Here is a tiny trained network, its code and every weight. The questions are about switching its units off for an input and a class, where a switched-off unit gives its printed mean instead of its output.

import numpy as np


def w(rows, s, z=0):
    codes = np.array(rows[::2]) - 128.0
    scale = np.full(codes.shape[1], s)
    scale[-1] = z or s
    return codes * scale


def norm(h):
    return h / np.sqrt((h * h).mean(-1, keepdims=True) + 1e-5)


def f(y):
    return y / 2 * (1 + np.tanh(0.7978845608 * (y + 0.044715 * y**3)))


def log_softmax(a):
    a = a - a.max(-1, keepdims=True)
    return a - np.log(np.exp(a).sum(-1, keepdims=True))


def net(x, mask):
    res = np.array(x, float).reshape(1, 3) / 4 @ E
    u = 0
    for l in range(4):
        y = f(norm(res) @ A[l][:, :-1].T + A[l][:, -1])
        res = res + np.where(mask[u : u + 6], y, B[l][:, -1]) @ B[l][:, :-1]
        u += 6
    return log_softmax(norm(res)[-1] @ U[:, :-1].T + U[:, -1])


A, B = {}, {}
E = w([
[116,93,139,78,147],'x0',
[2,145,146,174,180],'x1',
[56,167,217,136,166],'x2',
],0.0079)
A[0] = w([
[250,148,160,72,176,187],'0.n1',
[113,114,141,233,104,1],'0.n2',
[161,84,136,159,67,174],'0.n3',
[196,108,183,50,40,153],'0.n4',
[177,80,2,157,114,123],'0.n5',
[210,170,140,46,111,54],'0.n6',
],0.0093,0.0011)
B[0] = w([
[30,86,64,154,158,242],'0.n1',
[136,178,135,207,167,159],'0.n2',
[185,146,124,146,155,163],'0.n3',
[119,73,1,105,157,253],'0.n4',
[190,106,30,118,101,250],'0.n5',
[78,122,33,155,152,223],'0.n6',
],0.0097,0.0058)
A[1] = w([
[102,238,111,112,148,3],'1.n1',
[101,132,128,76,58,72],'1.n2',
[186,76,155,2,69,237],'1.n3',
[119,231,152,177,76,151],'1.n4',
[20,114,60,150,241,198],'1.n5',
[131,13,148,86,129,214],'1.n6',
],0.0081,0.002)
B[1] = w([
[91,156,102,153,132,133],'1.n1',
[91,114,96,120,127,119],'1.n2',
[74,82,90,162,205,137],'1.n3',
[66,190,150,183,152,151],'1.n4',
[120,2,93,181,85,255],'1.n5',
[112,76,14,142,132,150],'1.n6',
],0.0091,0.0099)
A[2] = w([
[125,23,100,118,180,135],'2.n1',
[82,127,1,44,103,168],'2.n2',
[131,137,127,123,87,89],'2.n3',
[75,144,86,185,171,52],'2.n4',
[119,105,131,144,171,14],'2.n5',
[81,120,90,106,155,2],'2.n6',
],0.0098,0.0037)
B[2] = w([
[9,95,65,62,96,237],'2.n1',
[103,2,106,69,181,255],'2.n2',
[167,106,179,79,189,118],'2.n3',
[210,144,136,185,164,175],'2.n4',
[11,157,73,174,86,124],'2.n5',
[19,47,123,136,187,134],'2.n6',
],0.0076,0.0095)
A[3] = w([
[160,58,182,248,160,2],'3.n1',
[94,66,114,43,96,169],'3.n2',
[140,174,154,127,199,50],'3.n3',
[174,211,171,179,103,131],'3.n4',
[161,212,202,179,185,74],'3.n5',
[114,114,225,185,117,72],'3.n6',
],0.011,0.0038)
B[3] = w([
[152,142,84,207,104,165],'3.n1',
[61,71,43,103,158,255],'3.n2',
[136,129,110,52,114,127],'3.n3',
[62,29,226,75,88,166],'3.n4',
[2,106,61,91,146,180],'3.n5',
[222,195,212,96,26,171],'3.n6',
],0.0066,0.0081)
U = w([
[254,175,26,136,99,210],'0',
[200,143,128,101,132,4],'1',
[84,249,230,79,72,227],'2',
[202,163,150,75,78,2],'3',
[240,196,203,94,162,2],'4',
[87,174,150,201,91,197],'5',
[184,253,136,131,137,2],'6',
[78,55,18,127,124,254],'7',
],0.0093,0.0039)

Each question gives the input, the list of numbers given to net, and the class t.
The units are the neurons (one row each of A and B). Each row of codes is followed by its name. A weight is (code - 128) times the scale printed after its matrix; where a second scale follows, it is the last column's (A, B and U).
mask holds one flag per neuron, layer by layer. A switched-off neuron (its flag False) gives its mean, the last column of its row in B, instead of its output. The means were averaged over made-up inputs and are rounded, as every weight is.
A unit's drop is (log p(t) with every unit on - log p(t) with that unit switched off) / (log p(t) with every unit on - log p(t) with every unit switched off).
most important unit: the unit with the biggest drop
k most important neurons: the k neurons with the biggest drops, biggest first
k most important neurons of layer l: the k neurons of layer l with the biggest drops, biggest first
drop of u: that unit's drop, to one decimal
input [-4,8,-4], class 5: 2 most important neurons -> 0.n4; 0.n2
input [-8,1,-5], class 0: 2 most important neurons of layer 0 -> 0.n5; 0.n4
input [-6,0,2], class 2: 2 most important neurons -> 0.n4; 0.n1
input [-3,2,6], class 2: 3 most important neurons -> 0.n4; 0.n1; 0.n6
input [-2,5,-3], class 0: 3 most important neurons -> 0.n2; 0.n4; 0.n1
input [-3,3,-2], class 5: 2 most important neurons -> 0.n4; 0.n2
input [-2,3,2], class 5: 2 most important neurons -> 0.n4; 0.n1
input [-5,4,-5], class 0: most important unit -> 0.n5
input [-7,1,2], class 2: 3 most important neurons -> 0.n4; 0.n1; 0.n6
input [1,5,7], class 5: 2 most important neurons -> 0.n4; 3.n1
input [-5,5,-7], class 0: 2 most important neurons -> 0.n1; 0.n4
input [6,7,7], class 2: 3 most important neurons of layer 0 -> 0.n4; 0.n5; 0.n1
input [4,0,7], class 2: 4 most important neurons -> 0.n4; 0.n1; 0.n5; 0.n6
input [4,7,6], class 5: 2 most important neurons of layer 2 -> 2.n2; 2.n1
input [-7,0,-6], class 0: most important neuron of layer 2 -> 2.n1
input [3,1,8], class 2: 3 most important neurons of layer 0 -> 0.n4; 0.n1; 0.n6
input [-6,3,8], class 2: 3 most important neurons of layer 0 -> 0.n4; 0.n1; 0.n6
input [-7,-3,5], class 2: drop of 1.n5 -> 0.2
input [-4,2,-3], class 0: drop of 0.n5 -> 1.4
input [-6,3,4], class 5: drop of 1.n4 -> 0.0
